Below is a small trained network, with its code and all its weights. Each question gives an input and a class and asks what happens when units are switched off, that is, made to give their printed mean instead of their output.

import numpy as np


def w(rows, s, z=0):
    codes = np.array(rows[::2]) - 128.0
    scale = np.full(codes.shape[1], s)
    scale[-1] = z or s
    return codes * scale


def f(y):
    return y / 2 * (1 + np.tanh(0.7978845608 * (y + 0.044715 * y**3)))


def log_softmax(a):
    a = a - a.max(-1, keepdims=True)
    return a - np.log(np.exp(a).sum(-1, keepdims=True))


def net(x, mask):
    res = np.array(x, float).reshape(1, 8) / 4 @ E
    y = f(res @ A[0][:, :-1].T + A[0][:, -1])
    res = res + np.where(mask, y, B[0][:, -1]) @ B[0][:, :-1]
    return log_softmax(res[-1] @ U[:, :-1].T + U[:, -1])


A, B = {}, {}
E = w([
[28,208,167],'x0',
[66,30,124],'x1',
[128,126,127],'x2',
[97,151,1],'x3',
[129,130,128],'x4',
[124,128,128],'x5',
[128,128,129],'x6',
[129,131,128],'x7',
],0.0061)
A[0] = w([
[209,243,116,1],'neuron 0',
[144,107,225,12],'neuron 1',
[221,254,103,80],'neuron 2',
[224,71,98,79],'neuron 3',
[112,163,16,157],'neuron 4',
[21,7,110,44],'neuron 5',
[94,158,9,22],'neuron 6',
[184,122,233,68],'neuron 7',
[63,65,134,22],'neuron 8',
[80,127,135,19],'neuron 9',
[231,66,90,47],'neuron 10',
[136,152,39,33],'neuron 11',
[1,205,173,62],'neuron 12',
],0.0089,0.0064)
B[0] = w([
[90,46,42,133],'neuron 0',
[19,137,173,124],'neuron 1',
[106,5,86,190],'neuron 2',
[122,234,93,185],'neuron 3',
[141,148,216,252],'neuron 4',
[111,16,83,228],'neuron 5',
[78,160,186,155],'neuron 6',
[67,130,199,182],'neuron 7',
[71,75,81,117],'neuron 8',
[51,135,75,85],'neuron 9',
[125,243,85,173],'neuron 10',
[52,116,141,118],'neuron 11',
[176,253,72,230],'neuron 12',
],0.032,0.003)
U = w([
[118,199,65,18],'0',
[35,117,254,17],'1',
[112,31,81,99],'2',
[200,109,175,254],'3',
[201,108,177,240],'4',
],0.0073,0.0052)

Each question gives the input, the list of numbers given to net, and the class t.
The units are the neurons (one row each of A and B). Each row of codes is followed by its name. A weight is (code - 128) times the scale printed after its matrix; where a second scale follows, it is the last column's (A, B and U).
mask holds one flag per neuron, in row order. A switched-off neuron (its flag False) gives its mean, the last column of its row in B, instead of its output. The means were averaged over made-up inputs and are rounded, as every weight is.
A unit's drop is (log p(t) with every unit on - log p(t) with that unit switched off) / (log p(t) with every unit on - log p(t) with every unit switched off).
The circuit of an input: a set's keep is (log p(t) with only the set's units on - log p(t) with every unit switched off) / (log p(t) with every unit on - log p(t) with every unit switched off). Starting from the 12 units with the biggest drops (on a tie, the unit counted first), units are removed one at a time, each time the one whose removal leaves the highest keep (on an exact tie, the one counted first), for as long as the keep stays at least 0.8.
units of the circuit, in order: the units of the circuit, biggest drop first
unit that matters most: the unit with the biggest drop
k most important neurons: the k neurons with the biggest drops, biggest first
drop of u: that unit's drop, to one decimal
input [-8,-6,2,4,3,-3,8,0], class 0: 2 most important neurons -> (neuron 10; neuron 3)
input [-3,-5,1,5,6,1,3,-6], class 1: unit that matters most -> neuron 4
input [-7,-2,-5,-8,-7,1,4,4], class 1: 3 most important neurons -> (neuron 7; neuron 1; neuron 12)
input [3,-6,5,0,5,-4,1,-5], class 2: 2 most important neurons -> (neuron 2; neuron 0)
input [-4,6,7,-2,8,-2,0,8], class 2: units of the circuit, in order -> (neuron 4; neuron 5)
input [-4,6,0,-6,3,-6,2,6], class 1: units of the circuit, in order -> (neuron 7; neuron 1)
input [-3,-5,4,-1,0,-2,5,1], class 2: 2 most important neurons -> (neuron 2; neuron 12)
input [-5,2,-2,8,1,-1,-5,6], class 1: units of the circuit, in order -> (neuron 4; neuron 6)
input [3,-1,-7,5,-1,-5,3,-7], class 1: 2 most important neurons -> (neuron 4; neuron 6)
input [-5,4,-8,1,-1,5,2,-5], class 0: 4 most important neurons -> (neuron 3; neuron 10; neuron 2; neuron 4)
input [-3,7,-8,-3,-3,7,-2,8], class 2: units of the circuit, in order -> (neuron 5; neuron 4)
input [-2,-2,0,-6,-4,-4,-1,-8], class 1: 3 most important neurons -> (neuron 7; neuron 12; neuron 1)
input [-4,-5,-4,6,3,2,3,-6], class 1: units of the circuit, in order -> (neuron 4; neuron 11)
input [-4,-4,-8,-8,6,0,8,6], class 1: unit that matters most -> neuron 7
input [7,-5,-7,-7,7,-5,2,0], class 0: 2 most important neurons -> (neuron 12; neuron 4)
input [-5,-5,3,-6,5,-6,4,3], class 1: 2 most important neurons -> (neuron 7; neuron 12)
input [-6,-6,7,-2,-7,-4,-3,-7], class 0: 2 most important neurons -> (neuron 3; neuron 10)
input [-6,-3,3,4,-7,5,-2,2], class 0: 3 most important neurons -> (neuron 10; neuron 3; neuron 5)
input [-4,5,-1,-8,5,0,6,-1], class 1: 2 most important neurons -> (neuron 7; neuron 1)
input [7,2,-4,0,3,7,-5,6], class 0: units of the circuit, in order -> (neuron 12)
input [-8,7,8,-6,-8,8,-2,-8], class 0: drop of neuron 3 -> 0.5
input [2,7,8,8,0,3,1,-6], class 1: drop of neuron 6 -> 0.7
input [-6,8,6,-5,-3,8,0,-8], class 2: drop of neuron 5 -> 0.9
